Below is a small trained network, with its code and all its weights. Each question gives an input and a class and asks what happens when units are switched off, that is, made to give their printed mean instead of their output.

import numpy as np


def w(rows, s, z=0):
    codes = np.array(rows[::2]) - 128.0
    scale = np.full(codes.shape[1], s)
    scale[-1] = z or s
    return codes * scale


def f(y):
    return np.maximum(y, 0)


def log_softmax(a):
    a = a - a.max(-1, keepdims=True)
    return a - np.log(np.exp(a).sum(-1, keepdims=True))


def net(x, mask):
    res = np.array(x, float).reshape(1, 7) / 4 @ E
    y = f(res @ A[0][:, :-1].T + A[0][:, -1])
    res = res + np.where(mask, y, B[0][:, -1]) @ B[0][:, :-1]
    return log_softmax(res[-1] @ U[:, :-1].T + U[:, -1])


A, B = {}, {}
E = w([
[158,107,132,150,146,150,84,178],'x0',
[149,115,120,125,184,140,144,140],'x1',
[135,132,2,164,110,139,103,101],'x2',
[119,161,122,107,109,138,125,142],'x3',
[235,180,150,130,91,104,139,91],'x4',
[136,140,122,115,132,146,119,159],'x5',
[116,165,139,138,135,134,107,106],'x6',
],0.015)
A[0] = w([
[126,126,148,114,133,111,127,138,60],'n1',
[119,123,219,100,137,120,143,151,25],'n2',
[234,159,136,123,100,116,140,107,216],'n3',
[139,129,12,151,123,131,109,106,5],'n4',
[171,137,132,121,127,135,128,94,223],'n5',
[176,142,129,126,113,127,139,117,182],'n6',
[6,93,105,125,162,141,110,150,213],'n7',
[130,116,172,101,132,132,130,129,29],'n8',
],0.02,0.0019)
B[0] = w([
[150,123,101,138,68,162,96,54,152],'n1',
[119,82,115,34,183,130,37,48,225],'n2',
[88,155,109,195,101,106,237,202,245],'n3',
[106,98,241,1,150,139,40,36,250],'n4',
[168,75,103,204,170,162,117,173,180],'n5',
[122,164,43,145,132,131,112,206,182],'n6',
[181,178,83,231,93,102,226,209,243],'n7',
[123,125,169,132,101,162,58,75,173],'n8',
],0.0079,0.021)
U = w([
[145,133,79,255,95,166,211,235,255],'0',
[109,56,180,13,137,205,36,81,1],'1',
],0.009,0.00088)

Each question gives the input, the list of numbers given to net, and the class t.
The units are the neurons (one row each of A and B). Each row of codes is followed by its name. A weight is (code - 128) times the scale printed after its matrix; where a second scale follows, it is the last column's (A, B and U).
mask holds one flag per neuron, in row order. A switched-off neuron (its flag False) gives its mean, the last column of its row in B, instead of its output. The means were averaged over made-up inputs and are rounded, as every weight is.
A unit's drop is (log p(t) with every unit on - log p(t) with that unit switched off) / (log p(t) with every unit on - log p(t) with every unit switched off).
The circuit of an input: a set's keep is (log p(t) with only the set's units on - log p(t) with every unit switched off) / (log p(t) with every unit on - log p(t) with every unit switched off). Starting from all 8 units, units are removed one at a time, each time the one whose removal leaves the highest keep (on an exact tie, the one counted first), for as long as the keep stays at least 0.8.
circuit, biggest first: the units of the circuit, biggest drop first
top k neurons: the k neurons with the biggest drops, biggest first
drop of u: that unit's drop, to one decimal
input [1,-5,-4,-2,-8,-3,-4], class 0: circuit, biggest first => (n7)
input [6,6,-5,-4,5,1,5], class 0: top 2 neurons => (n4, n3)
input [-7,-5,8,3,-7,1,4], class 1: top 4 neurons => (n4, n3, n6, n5)
input [-4,8,8,5,-7,5,5], class 1: top 2 neurons => (n4, n3)
input [-2,-5,-5,0,-6,3,-5], class 0: top 2 neurons => (n7, n4)
input [-3,-1,-2,5,-3,-7,3], class 0: top 2 neurons => (n4, n7)
input [5,-8,-8,-2,8,5,0], class 0: top 3 neurons => (n3, n4, n6)
input [7,-4,-5,-3,-7,-4,-4], class 0: top 2 neurons => (n7, n4)
input [-7,-1,7,-3,-4,3,4], class 1: drop of n4 => 9.4
input [6,-3,-4,-8,-7,-6,2], class 0: drop of n3 => 0.0
input [3,2,7,-2,-4,4,7], class 1: drop of n4 => 7.0
input [1,3,7,-8,4,0,-7], class 1: drop of n4 => 3.1
